[[-0.46 -0.25  1.47  1.17  1.19  0.84  1.23  1.29 -1.25 -0.18 -0.93  1.28
   0.39]
 [ 1.01  0.32  0.22  0.71  0.59 -0.15  0.52 -0.28 -0.60  1.30 -0.70  1.58
  -0.73]
 [-0.85 -1.75  1.23  0.80  0.58 -1.11  3.12  1.37 -1.63 -0.64 -0.69 -0.64
   3.71]
 [ 0.32  2.19 -1.19 -0.92 -0.41 -0.87  0.03 -1.07  1.98  0.45 -0.60  0.12
  -1.91]
 [-1.08 -0.52 -0.51 -0.91 -1.01  1.44 -1.15  0.46 -0.15 -1.65  2.11 -1.93
   0.56]
 [-1.03  1.15 -1.19 -1.28 -1.10  0.94 -0.70 -0.16  0.87 -1.50  1.57 -1.64
  -1.05]
 [-0.03  1.87 -1.24 -1.26 -0.70 -0.41 -0.46 -0.80  2.06 -0.06 -0.01 -0.53
  -1.42]
 [ 3.51 -0.95 -0.50  0.60  0.17 -2.15 -0.55 -1.95 -0.27  4.03 -0.91  2.12
   0.29]
 [-1.17 -2.12  1.62  0.86  0.70 -0.63  2.66  1.80 -1.63 -0.99 -0.64 -0.74
   4.01]] value 4.01

[[ 1.95 -2.76  0.17 -0.05 -0.03  0.06 -0.08 -0.07 -2.35  0.15  0.44  1.26
   2.77  4.37  4.66  0.53]
 [ 2.65 -3.12  0.38  0.01  0.02  0.02  0.00 -0.01 -3.00  0.04  0.23  0.70
   2.06  3.71  4.86  0.68]
 [-0.01  0.15  0.35  1.16  2.81  4.36  4.73  3.71  0.24  0.70  0.11 -0.02
   0.02  0.02  0.02  1.95]
 [ 0.01  0.39  0.02  0.01  0.27  0.98  2.28  3.99  0.63  4.07  2.35  0.96
   0.26  0.07 -0.03  4.86]
 [ 2.16 -2.91  0.11  0.00 -0.02  0.01 -0.07  0.07 -2.57  0.08  0.24  1.04
   2.49  4.16  4.84  0.61]
 [ 0.04  0.00 -0.07 -0.06  0.00 -0.06  0.12  0.58  0.07  3.36  4.70  4.46
   2.94  1.43  0.46  1.63]] value 1.63

[[0.92 1.70 0.64 0.74 1.63 1.46 1.18 1.43 1.27 1.33]
 [2.47 1.79 1.91 1.44 1.22 0.81 1.45 0.68 1.20 2.01]
 [1.06 0.77 0.98 0.93 1.33 1.96 1.10 0.93 1.08 1.24]
 [1.14 2.06 1.41 0.77 2.65 0.77 0.93 3.31 0.81 1.54]
 [1.08 5.16 1.11 0.70 1.38 1.06 0.80 1.64 0.94 1.14]
 [1.30 0.83 0.86 0.87 1.35 1.49 1.45 1.73 1.83 1.84]
 [0.97 2.21 1.81 2.30 1.83 0.57 1.64 1.68 1.11 1.27]
 [1.85 0.97 1.29 0.65 1.12 1.50 0.70 1.46 0.84 1.96]] value 1.96

[[ 0.78 -3.30  2.22  0.61 -2.29 -1.27 -2.88 -2.09]
 [-1.78 -1.13 -4.25  1.58  1.72 -3.02 -1.92  0.92]
 [-1.81  2.43  0.46  0.12 -0.17 -0.53 -1.81 -1.79]
 [ 1.98  0.32  1.99 -0.96  0.23 -0.65  1.22  1.11]
 [ 1.41  1.85  1.95 -1.92 -0.44  2.41  0.55  0.82]
 [-0.13  1.17 -1.97  0.99  0.36 -0.03 -1.95 -0.26]
 [ 0.61 -2.71 -1.90  2.04  0.49 -4.00  0.21 -2.18]
 [ 0.76  1.94  1.79  0.57  0.37 -1.62 -1.63 -1.72]
 [ 0.48 -1.51 -0.02 -0.78  1.34 -0.64 -1.96  0.43]
 [-1.37  0.24  1.98 -1.62  1.84 -1.41 -0.97 -1.21]
 [-1.29  0.48  0.58 -1.07  2.78 -1.45  0.99 -1.38]] value -1.38

[[-0.81  2.53  0.15 -0.19 -2.08  3.24 -0.79  0.94  0.21  1.14  1.14 -0.38
   0.67 -1.09]
 [ 1.51 -0.35  0.48 -0.19 -1.43 -0.72  0.77  0.65 -0.88  1.27  0.52 -1.59
   0.75 -1.03]
 [-0.61  0.94 -1.53 -0.40 -1.13  4.23  0.69 -0.49 -1.31 -2.12 -2.18 -0.90
  -1.89  0.15]
 [ 0.45 -3.10 -2.13 -1.79  1.15 -1.25  0.39  0.08  1.26  1.34 -1.42  0.01
  -0.81  0.28]
 [ 3.34  1.13 -2.14 -0.82 -0.22 -0.47 -0.50  0.57  1.11 -0.93  0.54  0.48
  -1.55  0.67]
 [ 1.02  1.29 -1.77 -1.12 -1.17  1.99 -0.73 -1.28  0.90  0.26  1.81 -0.83
   0.35 -0.37]
 [-0.22 -1.28 -1.03 -1.68  0.73  1.39  2.82 -1.52 -1.87 -0.04  1.62 -0.06
  -0.43 -2.05]] value -2.05

[[ 3.55 -0.82  0.57  0.90  0.35  2.70  0.20 -0.91  1.91  4.39 -2.37]
 [-0.49  1.06 -0.61  1.20  1.58  1.13  0.78  2.00 -1.71  0.73  0.31]
 [ 0.03 -1.03 -1.19 -0.97  0.33  1.56 -0.53  0.76 -0.11  1.23 -0.91]
 [ 1.08 -0.30  1.89  1.46 -0.85  1.57  0.00  0.96  0.66 -2.28 -0.89]
 [ 0.88 -1.17  2.20  0.28 -0.76  0.86 -0.08 -0.14  0.54 -1.95 -1.94]] value -1.94
